Each row is followed by one of two labels, saying whether the row has a hidden trait. Each part has a new trait and two new labels.
[  4   6  20 -10  -3  -8  -3  14  -1  -7 -15   7   1  -7   2  -6  -4  -6
  11   4 -13  -5   3  -3  13   1  16   9  21   8  -8  13  29  -9 -12  -2
  -7   2  -2   8 -11  18 -10   2  14   0 -26  -4  -9   4 -24   0 -16  -7
  29  14   0   2  13  -2 -10  -2  11 -15  -7  -3   6 -36  -4  -3  -4  -3] | <17>
[  4   6   6  -9  -1 -13 -20  24  -4  -4 -21   8   2 -13   2   6  -4  -1
   4   7 -24 -10  15  -9   4 -10  35  -5  15   2  -3  18  17 -11  -8   7
  -7   0  -5   8 -19  30 -13  -9  10   3 -23  -9 -10 -15 -21  -7 -22 -23
  17   7  -1   6  16  -3  -3 -15   5 -10 -17  -8  14 -43 -11  -2 -10 -18] | <22>
[  4   7   8 -10  -3 -11 -14  21  -3  -4 -23   7   4 -11   3   0  -5  -4
   9   5 -23  -8  10  -6   7 -12  28   3  15   7  -8  16  19  -7  -9   4
  -6   1  -4   7 -14  27 -12  -5  11   2 -27  -6 -11  -8 -20  -2 -18 -19
  23  12  -2   4  13  -3  -6 -10   7 -10 -14  -7  11 -37 -11  -4  -9 -12] | <22>
[  4   4  16 -11  -1 -14 -13  23  -2  -6 -16   8   1  -8   0   4  -3  -3
   8   6 -22 -11   7 -10   7  -1  29  -7  17   6  -3  21  21 -16  -7   7
 -10   1  -4   9 -16  25 -10  -7  11   3 -24  -9  -8 -12 -31  -6 -23 -23
  17   9   1   5  14  -4  -6 -10   5 -10 -15  -3  12 -42 -11  -2  -7 -14] | <22>
[  4   1  33  -8   3  -9 -13  20  -2 -13  -1  12 -16   8 -10   7   3   4
   3  13  -9 -26   0 -16  16  26   6 -12  29   1  28  24  42 -34 -18   3
 -15  -4  -3   8 -15  26 -13 -10  19   2 -17 -14  -5   2 -48 -14 -37  -8
  11 -10  12   3  22  -1  -9 -10  10 -24 -11   5   7 -63 -12   4   3  -7] | <22>
[  4   7  12 -10  -3 -11 -13  20  -3  -3 -22   7   5 -14   4  -2  -6  -6
  10   3 -23  -2   9  -5   7 -13  31   4  15   7 -14  14  19  -5  -9   4
  -6   2  -3   7 -14  24 -11  -5  10   2 -27  -5 -10  -9 -18  -1 -14 -23
  26  14  -4   4  13  -3  -5  -9   7  -9 -14  -7  10 -36  -4  -4  -9 -12] | <22>
[  4   7  19 -10  -4  -9  -8  13  -2  -5 -18   6   4 -10   3  -5  -5  -5
  13   4 -17  -2   3  -3  10  -5  20   7  19   9 -12  14  24  -7  -8   1
  -6   3  -3   8 -12  22  -9   0  12   1 -25  -3  -8  -2 -19   0 -16 -16
  28  17  -2   2  11  -3  -9  -3   8 -12  -7  -4   8 -30  -4  -4  -6  -6] | <17>
[  3  12   1 -13  -9  -9  -6  14  -2   3 -33   1  18 -24  14 -15 -12 -12
  18  -3 -23  16  10   7   6 -30  36  26   8  13 -41   6  12  15  -4  -1
   0   7  -3   5  -9  18  -9   6   7  -1 -36   4 -11  -1   1  12  -1 -19
  52  34 -14   2   5  -3  -8   2   9  -4  -9 -13   8  -2   2 -11 -12  -7] | <17>
[  5   4  15 -12  -2 -12 -12  19  -2  -6 -17   9   2  -9   1   2  -4  -5
  10   5 -22  -9   4  -7   7   0  29  -4  16   7  -7  16  22 -12  -5   6
 -10   2  -4   9 -15  23  -9  -7  11   3 -24  -8  -8  -8 -26  -3 -20 -23
  21  12   0   4  11  -4  -6  -9   5 -10 -14  -5  12 -42  -8  -2  -8 -12] | <22>
[  4   2  13  -9   1 -13 -19  22  -4  -8 -12  10  -4  -6  -3  10  -1   1
   4   9 -22 -17  10 -12   8   1  27 -13  17   3   9  21  23 -22 -10   7
 -11  -2  -4   9 -17  30 -12 -12  11   4 -21 -12  -8 -13 -27 -10 -28 -22
   8  -1   2   6  17  -3  -3 -15   3 -13 -20  -3  13 -53 -13   0  -6 -17] | <22>
[  4   3   5 -10   0 -16 -20  26  -4  -5 -19   8   0 -12   0   8  -2  -1
   2   6 -25 -13  16 -11   2  -9  35 -13  14   2   3  19  15 -10  -5  10
  -9  -1  -5   8 -17  30 -12 -12   8   5 -21 -11 -10 -20 -21  -9 -25 -26
  10   2   0   6  14  -3  -1 -19   1  -8 -19  -7  15 -46 -14  -1 -10 -20] | <17>
[  4   7   9 -11  -4 -12 -12  19  -2  -2 -25   5   8 -15   5  -3  -7  -7
  12   3 -19  -1   8  -2   6 -13  32   5  16   9 -18  13  18  -2  -6   4
  -5   3  -4   8 -14  24 -11  -3  -9   2 -27  -4  -9  -9 -11   0 -13 -21
  25  21  -5   4  11  -3  -6  -6   7  -7 -13  -9  11 -31  -5  -5 -10 -13] | <22>
[  3   8   8 -11  -2 -12 -18  19  -3  -4 -24   8   3 -14   3   2  -4  -3
   6   5 -22  -4  14  -8   7 -15  30   2  16   3  -6  18  19  -7 -10   4
  -7   1  -4   7 -15  30 -14  -5  10   2 -27  -8 -12 -10 -19  -4 -17 -20
  26  11  -4   5  16  -3  -5 -14   7 -11 -15  -8  11 -37  -8  -4  -8 -16] | <22>
[  1   2  -6  -6   1 -14 -25  24  -5  -3 -19   8  -3 -12  -2  14  -1   3
  -5   6 -25 -11  21 -12  -2 -16  33 -13  11  -4  13  19   0 -13  -7  10
  -5  -3  -5   7 -20  28 -13 -15   4   4 -15 -13 -10 -23 -11 -12 -22 -25
   0  -8   0   7  18  -1   3 -24  -1  -6 -21  -8  15 -41 -14   1  -9 -22] | <17>
[  4   7  -1 -11  -3 -15 -23  25  -4  -1 -28   7   7 -19   5   2  -6  -5
   6   4 -28  -2  19  -6   2 -24  39  -1  12   5 -11  17   7  -3  -6   8
  -5   2  -6   8 -16  29 -11  -9   7   4 -29  -7 -12 -19 -12  -4 -18 -27
  22  12  -6   6  14  -4  -1 -16   3  -7 -20 -12  15 -33 -10  -5 -13 -19] | <22>
[  3   5  -2  -8  -1 -15 -23  24  -5  -2 -23   8   4 -16   2  10  -3  -1
   2   6 -28  -8  19  -8  -1 -17  39 -12  11   0  -2  18   4  -9  -4  11
  -7   0  -6   8 -16  29 -13 -13   5   5 -20 -11 -10 -23 -13  -8 -21 -28
   9   2  -3   7  15  -4   1 -21   0  -6 -22 -10  17 -38 -12  -2 -12 -22] | <17>
[  4  -2  37  -7   4 -11 -14  20  -2 -16   7  13 -22  12 -15  13   7   7
  -2  16  -7 -33  -3 -20  16  36  -1 -20  32   0  39  27  40 -42 -19   3
 -19  -5  -2   8 -17  31 -13 -13  22   3 -12 -15  -5   2 -59 -17 -44  -7
  -1 -17  16   3  24   0  -9 -12  10 -26 -10   7   7 -63 -13   8   5  -7] | <22>
[  3  -2  20  -7   4 -13 -17  20  -3 -12   0   9 -13   5 -10  16   3   6
  -3  11  -4 -26   6 -18   7  18  13 -22  21  -3  30  20  23 -31 -11   9
 -14  -5  -4   7 -16  29 -10 -16  12   5 -11 -15  -6 -14 -42 -17 -35 -20
  -7 -14  11   5  17  -1  -3 -17   2 -16 -15   2  10 -61 -16   5  -1 -14] | <17>
[  4   8  19  -9  -3  -7  -5  16  -1  -6 -16   6  -1  -6   2  -7  -5  -4
  10   5 -11  -4   3  -3  15  -3  11  15  21   8  -4  12  32  -6 -14  -3
  -6   2  -1   5  -8  21 -10   3  16  -1 -24  -4  -9   9 -25   2 -17  -8
  32  12   0   1  13  -1 -10   0  13 -18  -5  -3   3 -34  -2  -4  -3  -3] | <17>
[  4  12   3 -11  -8  -8  -8  17  -3   2 -33   2  15 -23  13 -13 -10 -11
  16  -1 -23  13  11   5   6 -31  32  25  13  12 -35   7  12  14  -6  -1
   0   6  -4   7 -10  19  -9   5   7  -1 -34   1 -12  -1   2  10  -5 -19
  42  28 -13   2   8  -3  -8  -1  11  -5  -9 -14   9 -10   0 -10 -12  -9] | <17>
[  5   7  19 -11  -3 -10  -8  17  -2  -5 -19   6   1  -6   1  -2  -4  -4
  10   4 -19  -8   4  -3  10   2  22   4  17   9  -6  14  25 -10  -9   2
  -9   2  -3   8 -12  23  -9  -2  12   2 -25  -5  -7  -2 -25  -1 -18 -16
  26  13   0   2  12  -3  -8  -3   8 -12  -9  -5   8 -38  -5  -4  -5  -7] | <17>

Part 2:
[-32   6   8  -8  -6   6   8   9  -1  19  -4  -1  -8  14   0 -10  14  21
  -4  -6   4  14 -29  14  -7  -8  16 -12 -11  -2 -11 -13  -9   1  -4  25
  21   9  10   3   3  -9   0  -1 -12  15   9 -10  19  -2 -26 -37   1  14
  -1  -1  -4  -6   6   1  10 -15  10  -6  -5  -6  -3  -4  12   9 -20  -6
 -12   0   1   2   5  -3  -8  10  -4  -2   4 -10  15  -5   2  -5 -16   2
  -6   0   2  -1   0 -18   4  26] | kud
[-31   1   5 -11  -5   7  16   6  -4  12  -4   6   2  -5  -5 -39   7  12
   4  -8   1   9 -29  16  20  -3  18 -14  -6  13 -14  -5  -7   7   0  36
  11  -2  10  19  -3  19   5   4  -1   4  -6  -8 -14 -13 -16 -23  -6   9
   2  -5   3  -2   2  -1  21  -7  11  -4  -6  -8  -5  -6  12   5   5  16
  -4   5   4   4 -11  -1   0  20 -12   1  -1 -10 -13   1   5   3 -15   5
   2  -2  -2   2   2 -29   6 -14] | kud
[  8   1 -15   2   7  -3 -13  -8  -4 -14   6  -3   3 -16   0  49 -14 -12
   1   4   1  19   8  -4   2  13   0   5  -9   4  21   4   3  -9   2 -14
 -22   4 -30  -4   7   0  -1  -3  11  22   6   9  -1   6   4  38  14   3
  -2   3  -7  -4 -10  -9 -13   8  -7 -14   2  12   4   3 -13  -7   4  18
   3  -5  -9   6  13   1  14  -7  -1   1  -7   1  -2   5  -4   0  16   3
   3  -5   1  -4   0  18   9  17] | kud
[  3   1   3 -10  -5   1  18   4  -7 -13  -2 -12   5 -10  26   7  -1  21
  10   7   8  -5 -27  18  -1   0  21   2 -17  -4  19 -11  -9  -4  -4  17
  -2   7 -36  13  10 -21   5  -2   1  29  -9   3  13  -6 -17  19  14   8
  -4   0  -5   3   4  14  32   5   7  -9  -1  -5  -2 -21  20  -7 -22   7
  -4  -2  -4  10  14  12   3  13  -6  11   9 -13 -10   8  13   8  30   6
  -4  -4  -3  -4   9 -18 -10 -24] | kud
[ 26   0 -19   9   8  -4  -4 -10   0  -6   5  -3  -2 -13   1  47 -11 -13
   5   2   2   8  19 -12   5  13  -8  17  11   5  10   7  13  -7   7 -15
 -23  -8 -15  -2  -2   2  -2   0   5  -2   5   9 -21   1   5  45   9   7
  -2   1   7  -1 -17 -12 -26  12  -8   4   8  13   2   8 -19  -8  37  14
  13 -21  -9   2  21  -2  13  -9   5  -2 -10   8  -2   7  -6   3  32   2
  13  -1   0   1  -5  25   4  -2] | mut
[ 24   2 -32   7   4  -4   2  -2  -5 -14   3 -13   2  -8  31  39  -7  -9
   8   8   5  -4   6  -8   0   9  -2  15  -3  -4  20   2   2  -8   1 -15
 -27   3 -30  12   1 -24   1  -2   4  13   0  10   8   2   1  57  15   7
  -6   2   3   4  -9   3 -18  13  -7   1   6   6   0 -10  -7  -8   6   6
   7 -13 -10   7  25   3  15  -1  -6  -1  -2   5  -3  10   7   6  36   3
   6  -6   1  -2   3  15 -10 -19] | kud
[  5   7 -16  14   7  -3   0  -1   3  25   2  -5  -1  29  11  44  17 -12
   8  -5   4  24  16 -22  -2   9  -5  14  12  14  -7  14  15   0   4   1
 -25   3   1  23  -9   5  -6   1  -7   1  10  -5 -18  -2 -18  26   1  18
   4   6  13  -6 -20 -13 -44  -5 -16  19  -3  11  -1  26 -15  -6  52   8
   1 -13  -5  -6  26 -11  10  -4 -12   0 -17  15   2   1 -11  -1  44   2
   9   2   0   3  -6  25   1  20] | mut
[-30   4  -1 -13  -5  10  12   5  -2  11  -6  -3  -8 -22  -5 -27   9  20
  -2  -5   2   5 -28  17   8  -2  19 -16 -14   3 -12 -14  -9  -2  -4  32
  15   6   3   4   3   0   4   1  -5  17   3  -5  16 -15 -18 -42   3  13
  -2  -4   1  -6  10   0  21 -17  12 -13  -4  -5  -4 -19  15   8 -12  14
  -8   0  -1   5 -17   0   0   6  -1  -2   4 -14   0  -1   8   3 -22   6
  -1  -2   2   0   3 -26   9   3] | kud
[ 10   1 -16 -10   5   0  -7  -7  -6   1   5   4   9  -8  15  26  -6 -13
   6  -5   1  20  -4  -4  17  14   6  -2  -9  17   6  11   7  -5   6  15
 -25  -1 -23  17   0  20   0   1  10  23   1   1 -25   2  -1  37   5   3
   1  -2   3  -4  -7 -12 -11   4  -7  -6  -5  12   1   8  -3  -5  27  27
   6  -4  -7   7  11  -3  21  -8  -7  -1 -10   0 -22   6  -1   3  31   5
   8  -5  -1   1   1   1  11  -2] | kud
[ 12  -3  -5  -6  -5   6  21   2   5  -8  -8  -5 -18 -35 -40 -59 -11  -3
  -1   4   0 -47   0  12  15 -14   4   1  19 -13  -9 -28   2   0   1  10
  33 -15   7 -24  -5  -7   9   4 -10 -42  -8   7   1 -18   5 -17  -6   0
  -8  -6  13   5  15   9  18  15  18   0  22 -14  -6 -29   4   1 -10  -8
  14 -21   2   2  -7   1 -15  36  27  -3  15 -13   8   7   6   9 -22   3
   9   3   1   3  -2 -14  -8 -32] | mut
[  8  -2   6  -9  -3  -2   0   1  -6 -16   3  -1   4 -21  26 -13 -10   7
   3   4  -1  15 -27  13   9   5  11  -7 -22   3  23   5 -10  -1  -1  12
 -10   7 -31  14   6 -11   2  -3  13  26  -8   1   6   1  12  29   5  -7
  -2   1  -3   5   1  13  25   5   3 -11  -2   0   3 -20  22  -5 -23  16
   0  10  -1  10   8  12  19  -5  -4  -1   1  -8 -15   6  12   5   6   4
  -4  -7   0  -2   9 -23  -2 -32] | kud
[ 25  -4  -9   4  -3  -2  15   3  -2  -7  -1 -10   4 -21  15  -6  -4 -14
  11  11   3 -30  15   0   6   0  -3  18  10  -1   7   3   4   1   2  -6
 -19  -4 -14  10  -4  -8   5   2   4 -20 -10   7 -19  -2  10  43   4  -2
   0   0   8   6  -7  11  -3  10   0  13   8 -10  -4 -15   5  -9   4  -1
  16 -14  -1   0  18   7   5  13  -5   2   3   0 -15   9  21  10  24   2
   8   2  -2   4   4   3 -13 -36] | mut
[-35   6 -15   9   4   8  -8  -2   6   9  -2 -15 -10   3   4  34  11   9
  -6   0  -3  14  -5   4  -3   8   3 -12 -17  -2   1  -2  -4  -7  -4   3
  -3  14   3  -8   6 -17  -2  -2  -4  25  12   2  35   1   7 -25  12  11
  -3   3  -3  -6   8 -13 -12 -20  -4  -8  -8  10   4  15   1   3  -8   6
  -9   5  -7  -2 -17  -4   7 -13  12  -3  -5  -1  13  -4   0  -1 -17   0
  -2  -3   4  -1  -4  -6  11  17] | kud
[ 11  -1  -6   9   2  -2   0   3   9   0  -3  -2 -10  -3 -18 -13   0 -16
  -7   0  -6 -24  25 -15   0  -7  -9   6  20  -6  -6   1   6   4   1 -12
   7  -8  35  -3 -11 -11   0   1  -7 -29   3   3  17   4   9 -10  -9 -10
  -3   0  10   7   8   1 -24   4  -4  15   8  -8  -1  10 -13   0  11 -14
   8   0   3  -5  -1  -7 -11   4  18  -3   0   9  15  -3  -7  -1 -24  -2
   2   5   5   4  -6  16  -5  -8] | mut
[ 12  -2  -1   5   1   1   7   7   9   0  -8   8  -9  -8 -21 -53   1  -5
  -8  -7  -6 -31  20  -6  13 -12  -5  -3  19  -7 -19  -5   5   9   4  -3
  27 -10  34 -18 -13   7   6   6 -11 -39  -5  -4  -5  -8  17 -25 -15 -11
  -2  -6  16   7   9   5 -14   3   5  15  10 -17  -6   0  -4   4  18 -13
  10   1   8  -5  -9  -8 -11  26  18  -7   3   4   4  -1  -4   1 -30  -2
   3   3   2   6  -7  -2  -5 -28] | mut
[ 23  -2 -24  -7   8   1  -8 -10  -6 -16   4   2   4 -32  -3  16 -16 -23
   2  -1  -2  11   8  -7  24  15  -1   3  -2  10  10   7   8  -8   5  11
 -22  -9 -26  -3  -2  11   3   2  16   0  -4  11   1  -1  24  46   5   1
  -4  -3   9  -2  -9 -13   4  14   1 -10   1   5   1   0 -13  -8  26  30
  17 -11  -8   7  19   0  16   4  10  -3  -8  -3 -17  12   2   6  31   6
  13  -6   1   5  -2   9  13 -20] | kud
[ -3  -3  13 -10  -4   3   9  10   1   6  -6  12   0   5 -16 -58   8   8
  -4  -8  -6  -9  -8   6   7 -11   6 -12  11   3 -24   0  -5  10  -2  14
  24 -10  39   0  -9  15   5   5  -5 -21  -8  -9 -13  -5   3 -35 -17 -10
   3  -4   4   4  10   8  19  -6   9   6  -8 -14  -4  -1  12   9  -2  -8
  -1  13  10  -5 -14  -7 -12  13  -1  -2  -4  -2  -5  -2   0  -1 -27  -1
  -4   2  -1   4   0 -21   1 -22] | mut
[  9   4 -22   6  -5   3  23   8   3  20  -6 -16  -7   6  12  -7  16   8
  13   4   4 -23  -6  -3   3  -2   9   6  11   3  -7  -5   5  -1  -1  15
  -1   1  -1  21  -8 -12   4   4 -14 -16   0  -4   7 -14 -17   3   4  19
  -2  -3  14   1  -5   4 -31  -4   1  23   3 -13  -6  -7  -1  -4  19  -3
   6 -17  -3  -2  14   0   2  24  -8   1   0  -1   0   4   6   9  26   3
  14   4  -1   6   2  -4 -14 -23] | mut
